Below are the code and all the weights of a small trained network. Each question names an input and a target symbol and asks about switching units off, where a switched-off unit gives its printed mean instead of its output.

import numpy as np


def w(rows, s, z=0):
    codes = np.array(rows[::2]) - 128.0
    scale = np.full(codes.shape[1], s)
    scale[-1] = z or s
    return codes * scale


def f(y):
    return y / 2 * (1 + np.tanh(0.7978845608 * (y + 0.044715 * y**3)))


def softmax(a):
    e = np.exp(a - a.max(-1, keepdims=True))
    return e / e.sum(-1, keepdims=True)


def log_softmax(a):
    a = a - a.max(-1, keepdims=True)
    return a - np.log(np.exp(a).sum(-1, keepdims=True))


def net(x, mask):
    ids = ['αδεξπτ'.index(c) for c in x.split()]
    T = len(ids)
    res = E[ids] + P[:T]
    q, k, v = (res @ M[0].T for M in (Q, K, V))
    z = softmax(np.where(np.tri(T) > 0, q @ k.T / 4**0.5, -1e9)) @ v
    res = res + np.where(mask[0], z, O[0][:, -1]) @ O[0][:, :-1]
    y = f(res @ A[0][:, :-1].T + A[0][:, -1])
    res = res + np.where(mask[1:13], y, B[0][:, -1]) @ B[0][:, :-1]
    return log_softmax(res[-1] @ U[:, :-1].T + U[:, -1])


Q, K, V, O, A, B = {}, {}, {}, {}, {}, {}
E = w([
[252,148,146,118,142,188,145,128,181,106,130],'α',
[147,84,140,127,12,89,102,58,100,148,146],'δ',
[155,109,82,129,184,37,134,93,148,151,67],'ε',
[222,92,135,69,199,153,98,163,22,60,15],'ξ',
[107,60,88,89,62,140,115,132,164,80,170],'π',
[105,124,203,155,36,185,176,117,144,201,106],'τ',
],0.02)
P = w([
[111,52,142,86,160,157,120,195,102,157,142],'0',
[49,47,85,102,165,164,138,126,77,156,173],'1',
[125,74,167,164,77,43,78,98,160,137,196],'2',
[134,135,78,97,69,149,112,181,140,146,82],'3',
[161,107,83,108,132,187,74,159,138,152,136],'4',
[171,87,179,189,79,62,81,103,136,136,162],'5',
[110,182,122,113,63,88,133,150,132,159,31],'6',
[142,117,104,123,159,159,103,139,116,165,105],'7',
[160,120,127,202,100,63,97,87,118,153,188],'8',
[104,173,114,116,103,53,177,153,121,167,44],'9',
[117,82,119,145,172,109,137,117,139,86,56],'10',
[174,122,88,255,76,86,97,88,163,83,151],'11',
[148,244,62,145,66,105,141,134,144,153,56],'12',
[157,85,129,91,144,155,72,102,172,78,56],'13',
],0.013)
Q[0] = w([
[100,188,101,69,101,51,180,165,134,139,53],'h1',
[87,164,122,113,143,135,134,155,94,128,106],'h1',
[95,150,191,254,182,87,130,137,95,107,158],'h1',
[125,145,53,150,39,86,137,114,163,171,119],'h1',
],0.0094)
K[0] = w([
[209,190,158,233,255,103,151,145,156,180,104],'h1',
[139,76,118,165,167,144,123,179,30,143,91],'h1',
[90,25,195,57,137,135,77,164,172,175,181],'h1',
[170,175,111,173,188,116,132,95,109,59,105],'h1',
],0.0065)
V[0] = w([
[125,126,145,81,155,190,118,82,109,2,147],'h1',
[134,93,142,142,133,157,249,135,184,111,159],'h1',
[114,149,149,103,190,142,151,71,173,123,124],'h1',
[176,132,174,74,95,163,178,62,164,155,139],'h1',
],0.0072)
O[0] = w([
[84,124,96,106,137,72,181,87,164,122,151,130],'h1',
[140,116,98,24,147,164,109,107,111,226,133,107],'h1',
[200,176,246,157,105,80,148,203,136,195,130,1],'h1',
[172,102,185,117,115,189,134,124,194,137,150,202],'h1',
],0.012,0.0047)
A[0] = w([
[150,100,125,171,78,155,139,138,170,136,220,95],'n1',
[195,156,63,37,106,79,133,209,135,159,81,156],'n2',
[81,179,134,101,122,181,178,187,102,126,26,114],'n3',
[148,185,156,109,212,151,108,217,149,97,113,129],'n4',
[158,173,171,72,83,100,91,178,92,84,62,200],'n5',
[144,107,200,159,88,109,133,164,178,30,220,70],'n6',
[91,101,79,71,110,198,178,218,158,135,96,143],'n7',
[81,83,22,108,78,89,39,122,137,171,120,239],'n8',
[188,123,130,38,181,115,87,156,60,42,149,188],'n9',
[219,120,202,226,110,82,103,48,135,140,211,26],'n10',
[121,77,97,122,176,102,130,131,173,162,192,175],'n11',
[135,255,161,14,171,138,159,210,93,79,96,2],'n12',
],0.0077,0.0017)
B[0] = w([
[105,140,103,101,62,188,184,66,61,104,137,187],'n1',
[115,107,208,156,60,97,192,151,125,109,138,155],'n2',
[150,117,65,41,169,87,2,141,88,138,140,144],'n3',
[76,173,159,142,7,59,43,37,127,56,157,140],'n4',
[178,118,145,144,164,157,209,143,132,101,83,152],'n5',
[197,118,122,132,56,95,184,97,35,112,145,166],'n6',
[103,179,142,31,129,109,129,150,198,66,144,186],'n7',
[91,94,186,177,129,165,116,207,133,75,122,251],'n8',
[61,154,151,115,153,80,204,158,109,121,43,169],'n9',
[74,106,50,61,155,68,138,196,218,123,140,164],'n10',
[224,140,119,229,144,176,92,100,116,146,109,161],'n11',
[109,114,215,95,138,118,138,68,160,59,148,139],'n12',
],0.0074,0.015)
U = w([
[152,115,148,183,122,160,117,54,63,94,172,143],'α',
[216,115,24,67,154,149,175,103,127,132,148,125],'δ',
[174,137,111,207,133,158,234,218,100,150,104,251],'ε',
[88,131,110,154,185,125,67,139,238,88,139,161],'ξ',
[50,200,62,80,84,3,129,71,110,77,191,52],'π',
[65,180,170,133,81,138,249,73,165,151,154,142],'τ',
],0.0062,0.0016)

Each question gives the input, a string of symbols that net reads in full, and the target symbol t.
The units are the heads (4 rows each of Q, K, V and O) and the neurons (one row each of A and B). Each row of codes is followed by its name. A weight is (code - 128) times the scale printed after its matrix; where a second scale follows, it is the last column's (O, A, B and U).
mask holds one flag per unit, heads first, then neurons. A switched-off unit (its flag False) gives its mean, the last column of its rows in O or B, instead of its output. The means were averaged over made-up inputs and are rounded, as every weight is.
A unit's drop is (log p(t) with every unit on - log p(t) with that unit switched off) / (log p(t) with every unit on - log p(t) with every unit switched off).
The circuit of an input: a set's keep is (log p(t) with only the set's units on - log p(t) with every unit switched off) / (log p(t) with every unit on - log p(t) with every unit switched off). Starting from the 12 units with the biggest drops (on a tie, the unit counted first), units are removed one at a time, each time the one whose removal leaves the highest keep (on an exact tie, the one counted first), for as long as the keep stays at least 0.8.
circuit, biggest first: the units of the circuit, biggest drop first
unit that matters most: the unit with the biggest drop
top k neurons: the k neurons with the biggest drops, biggest first
drop when u is switched off: that unit's drop, to one decimal
input α ξ τ α τ π δ ξ τ δ τ α, target δ: top 2 neurons	n10; n8
input ξ π π π π ε π δ ξ, target ε: circuit, biggest first	n9
input π α π ε δ π π, target ε: circuit, biggest first	h1; n5
input π τ ξ π ε, target ε: circuit, biggest first	n7; h1
input δ π α ε π π τ, target ε: top 2 neurons	n5; n4
input τ π π τ π ξ τ, target π: circuit, biggest first	n3; h1
input π π π δ, target α: circuit, biggest first	h1; n10
input δ π π π, target ξ: circuit, biggest first	n8; h1; n6
input π π δ τ δ δ π, target ξ: circuit, biggest first	n8; h1
input τ π ε π α δ δ ξ, target π: circuit, biggest first	n4; n9
input ε ε δ ξ ξ π τ π α α ε δ π δ, target ξ: top 3 neurons	n10; n1; n6
input ε α π π π π π α α δ π τ α δ, target δ: circuit, biggest first	h1; n10; n8; n2
input δ α π δ, target τ: circuit, biggest first	h1; n2
input π τ π δ π π α π α π π δ δ, target τ: circuit, biggest first	h1
input δ π τ π δ τ π π δ ξ ξ π ξ π, target π: top 3 neurons	n6; n5; n11
input π α τ π, target τ: top 2 neurons	n2; n7
input δ τ π τ τ ξ τ π ξ α, target τ: drop when n2 is switched off	0.4
input δ ε ξ π π δ τ ε δ δ π ε τ, target ε: drop when h1 is switched off	1.7
input α δ π π, target τ: drop when n2 is switched off	0.4
input π α π π π α, target δ: unit that matters most	n8
input π π ξ, target ε: drop when n9 is switched off	0.5
